Below is a small trained network, with its code and all its weights. Each question gives an input and a class and asks what happens when units are switched off, that is, made to give their printed mean instead of their output.

import numpy as np


def w(rows, s, z=0):
    codes = np.array(rows[::2]) - 128.0
    scale = np.full(codes.shape[1], s)
    scale[-1] = z or s
    return codes * scale


def norm(h):
    return h / np.sqrt((h * h).mean(-1, keepdims=True) + 1e-5)


def f(y):
    return np.maximum(y, 0)


def log_softmax(a):
    a = a - a.max(-1, keepdims=True)
    return a - np.log(np.exp(a).sum(-1, keepdims=True))


def net(x, mask):
    res = np.array(x, float).reshape(1, 4) / 4 @ E
    u = 0
    for l in range(3):
        y = f(norm(res) @ A[l][:, :-1].T + A[l][:, -1])
        res = res + np.where(mask[u : u + 14], y, B[l][:, -1]) @ B[l][:, :-1]
        u += 14
    return log_softmax(norm(res)[-1] @ U[:, :-1].T + U[:, -1])


A, B = {}, {}
E = w([
[160,182,182,85,210,38,127,48,161,146,107],'x0',
[126,122,107,190,170,102,195,138,88,32,73],'x1',
[152,122,182,62,213,136,123,209,62,100,211],'x2',
[89,79,254,167,36,84,202,135,90,164,154],'x3',
],0.009)
A[0] = w([
[107,160,105,49,80,151,4,128,156,189,155,11],'0.n0',
[111,164,110,161,123,153,190,153,89,70,89,33],'0.n1',
[129,169,164,164,94,137,98,154,152,239,230,84],'0.n2',
[173,150,130,138,101,140,114,92,74,120,159,35],'0.n3',
[107,76,94,94,185,129,153,184,106,102,214,114],'0.n4',
[83,124,152,177,152,122,189,96,96,94,92,73],'0.n5',
[159,181,15,190,157,137,79,151,123,139,138,7],'0.n6',
[62,118,22,138,127,173,82,188,88,123,112,110],'0.n7',
[156,64,156,75,184,105,204,141,190,125,169,118],'0.n8',
[1,144,63,152,104,152,176,79,167,158,10,110],'0.n9',
[145,179,157,129,143,147,148,78,179,157,110,119],'0.n10',
[147,69,127,169,196,88,163,186,175,86,167,83],'0.n11',
[115,104,75,150,209,155,169,94,30,53,10,10],'0.n12',
[141,113,133,187,180,88,152,192,173,82,128,2],'0.n13',
],0.0062,0.0031)
B[0] = w([
[82,35,75,72,217,146,141,144,61,190,2,251],'0.n0',
[9,71,55,46,174,184,114,118,56,184,103,180],'0.n1',
[94,76,55,93,167,129,151,184,56,172,28,251],'0.n2',
[114,198,140,110,129,195,103,103,147,132,102,128],'0.n3',
[99,152,123,163,32,65,2,117,119,106,113,241],'0.n4',
[61,129,45,43,166,115,122,142,63,229,84,188],'0.n5',
[132,235,117,168,66,181,177,84,51,160,132,199],'0.n6',
[127,119,89,120,82,175,215,132,195,82,197,238],'0.n7',
[155,212,75,180,30,76,81,194,154,156,83,201],'0.n8',
[206,137,116,103,39,16,40,224,83,92,138,254],'0.n9',
[117,95,64,115,47,131,200,208,221,80,159,198],'0.n10',
[129,93,72,83,78,115,70,187,99,223,105,181],'0.n11',
[136,41,96,84,183,112,126,104,84,191,82,222],'0.n12',
[72,130,147,110,174,99,87,149,93,162,40,156],'0.n13',
],0.0052,0.0047)
A[1] = w([
[130,88,158,172,70,125,203,198,131,154,150,106],'1.n0',
[163,138,212,104,102,142,37,208,147,13,99,6],'1.n1',
[208,166,59,134,176,203,121,137,129,69,145,48],'1.n2',
[67,95,234,195,131,118,157,149,131,154,103,45],'1.n3',
[91,143,236,185,94,92,205,75,86,133,192,49],'1.n4',
[190,175,38,161,239,169,97,131,245,57,175,32],'1.n5',
[131,135,155,93,223,154,95,181,52,98,236,107],'1.n6',
[76,108,103,140,86,176,143,78,118,111,248,39],'1.n7',
[142,123,189,159,172,190,81,128,172,245,158,86],'1.n8',
[179,164,122,143,160,95,254,110,72,52,117,102],'1.n9',
[172,196,217,112,228,60,130,24,214,141,106,52],'1.n10',
[87,157,35,103,72,81,117,171,65,141,104,139],'1.n11',
[156,159,180,140,164,139,103,197,107,96,171,22],'1.n12',
[184,144,114,57,126,23,195,105,148,109,231,96],'1.n13',
],0.0073,0.0025)
B[1] = w([
[130,221,127,88,148,231,164,82,141,108,134,174],'1.n0',
[150,89,180,118,139,109,125,112,151,69,163,142],'1.n1',
[147,137,204,90,106,189,183,1,99,172,127,161],'1.n2',
[221,167,92,108,151,163,139,4,74,145,147,154],'1.n3',
[183,247,101,100,122,180,124,82,43,166,137,153],'1.n4',
[146,228,156,152,65,178,184,44,44,172,108,164],'1.n5',
[166,203,53,146,32,2,99,175,125,77,98,176],'1.n6',
[130,124,142,156,215,171,182,149,182,71,153,143],'1.n7',
[86,134,86,77,109,95,117,148,120,149,33,146],'1.n8',
[98,70,111,82,140,161,106,155,134,196,87,142],'1.n9',
[47,137,73,219,181,183,241,225,213,114,184,166],'1.n10',
[129,174,252,137,220,105,97,102,193,78,171,247],'1.n11',
[183,123,85,151,113,58,99,146,171,82,84,143],'1.n12',
[174,95,147,224,210,199,189,163,165,151,143,153],'1.n13',
],0.0067,0.012)
A[2] = w([
[108,174,191,123,141,155,107,62,81,180,136,36],'2.n0',
[72,52,96,79,137,116,120,152,69,153,2,99],'2.n1',
[87,61,88,140,46,206,156,179,134,56,222,43],'2.n2',
[101,114,214,112,90,119,202,166,57,131,127,60],'2.n3',
[167,147,80,158,21,65,97,166,157,100,110,8],'2.n4',
[97,38,158,132,164,99,52,119,145,138,147,78],'2.n5',
[95,152,118,210,21,93,97,81,194,157,54,39],'2.n6',
[110,163,194,131,195,185,148,152,234,106,141,157],'2.n7',
[103,123,137,214,154,83,177,96,40,87,92,180],'2.n8',
[163,136,122,174,144,63,179,144,151,154,144,105],'2.n9',
[129,84,106,186,81,71,103,79,157,127,82,18],'2.n10',
[119,115,140,85,92,140,87,132,200,245,212,32],'2.n11',
[153,136,129,102,178,134,92,49,148,100,127,170],'2.n12',
[125,122,92,126,175,40,155,155,140,225,92,146],'2.n13',
],0.0087,0.0018)
B[2] = w([
[163,138,140,131,130,151,133,90,127,134,112,214],'2.n0',
[105,66,167,113,160,118,116,145,74,169,118,239],'2.n1',
[105,116,118,174,169,117,205,149,192,134,93,200],'2.n2',
[156,159,90,129,128,144,94,89,160,128,122,186],'2.n3',
[168,134,153,152,140,77,142,139,128,106,164,185],'2.n4',
[201,118,176,153,143,171,157,74,115,138,134,161],'2.n5',
[160,171,127,90,142,97,100,180,117,83,174,204],'2.n6',
[120,77,203,178,132,147,127,147,112,127,125,215],'2.n7',
[90,130,39,75,99,149,68,132,148,153,126,198],'2.n8',
[137,86,99,137,101,162,133,124,162,67,133,183],'2.n9',
[135,142,132,129,139,95,96,195,126,110,155,156],'2.n10',
[68,99,12,91,165,106,109,113,119,118,88,197],'2.n11',
[142,104,190,105,64,129,142,106,102,160,179,193],'2.n12',
[75,108,120,128,98,161,148,143,134,90,130,255],'2.n13',
],0.011,0.0069)
U = w([
[168,210,121,93,95,180,139,43,96,156,128,144],'0',
[49,80,81,59,170,87,71,148,98,148,79,139],'1',
[86,130,117,201,165,159,199,183,211,84,135,144],'2',
[187,171,134,117,106,2,64,183,131,53,178,123],'3',
[159,63,249,171,141,121,124,108,99,147,144,130],'4',
[107,116,140,244,70,29,101,113,126,221,136,36],'5',
[123,81,129,223,71,11,118,83,143,218,160,6],'6',
],0.016,0.015)

Each question gives the input, the list of numbers given to net, and the class t.
The units are the neurons (one row each of A and B). Each row of codes is followed by its name. A weight is (code - 128) times the scale printed after its matrix; where a second scale follows, it is the last column's (A, B and U).
mask holds one flag per neuron, layer by layer. A switched-off neuron (its flag False) gives its mean, the last column of its row in B, instead of its output. The means were averaged over made-up inputs and are rounded, as every weight is.
A unit's drop is (log p(t) with every unit on - log p(t) with that unit switched off) / (log p(t) with every unit on - log p(t) with every unit switched off).
The circuit of an input: a set's keep is (log p(t) with only the set's units on - log p(t) with every unit switched off) / (log p(t) with every unit on - log p(t) with every unit switched off). Starting from the 12 units with the biggest drops (on a tie, the unit counted first), units are removed one at a time, each time the one whose removal leaves the highest keep (on an exact tie, the one counted first), for as long as the keep stays at least 0.8.
units of the circuit, in order: the units of the circuit, biggest drop first
top k neurons: the k neurons with the biggest drops, biggest first
top k neurons in layer l: the k neurons of layer l with the biggest drops, biggest first
input [2,-5,8,5], class 3: units of the circuit, in order : 1.n6
input [-8,-5,-4,-7], class 2: top 3 neurons : 0.n7, 2.n2, 1.n3
input [8,-1,8,8], class 0: units of the circuit, in order : 1.n4, 2.n3
input [-6,8,8,1], class 1: top 2 neurons : 0.n1, 0.n12
input [-6,-6,7,-2], class 3: top 2 neurons in layer 0 : 0.n4, 0.n12
input [-1,-1,-3,2], class 4: units of the circuit, in order : 1.n11, 2.n7
input [-3,-3,3,-3], class 4: top 2 neurons : 1.n11, 0.n4
input [-3,8,-7,-8], class 0: top 2 neurons : 1.n2, 0.n0
input [8,-2,8,0], class 2: top 3 neurons : 1.n10, 1.n13, 0.n9
input [-3,-8,4,8], class 0: units of the circuit, in order : 1.n0, 2.n3
input [7,5,-4,-6], class 2: top 2 neurons in layer 1 : 1.n10, 1.n3
input [-3,-2,3,2], class 4: top 3 neurons : 1.n11, 1.n10, 0.n4
input [-7,2,8,3], class 3: top 2 neurons : 1.n6, 1.n10
input [7,6,-8,0], class 3: units of the circuit, in order : 2.n6
input [-7,-2,7,-3], class 2: top 3 neurons : 0.n7, 2.n2, 0.n9
input [-6,4,3,-6], class 0: top 4 neurons : 1.n2, 1.n5, 1.n10, 0.n10
input [-7,5,2,7], class 0: top 4 neurons : 1.n3, 1.n4, 1.n10, 0.n10
input [-7,7,0,6], class 1: top 4 neurons : 2.n8, 0.n1, 0.n5, 1.n10
input [-3,3,1,2], class 4: top 3 neurons in layer 1 : 1.n11, 1.n6, 1.n5
input [3,-7,-7,4], class 1: units of the circuit, in order : 2.n11
input [6,2,7,4], class 3: top 3 neurons in layer 0 : 0.n11, 0.n4, 0.n7
input [-8,-5,7,0], class 2: top 3 neurons : 2.n2, 0.n7, 0.n9
input [-8,8,-3,-3], class 1: top 2 neurons in layer 2 : 2.n1, 2.n8
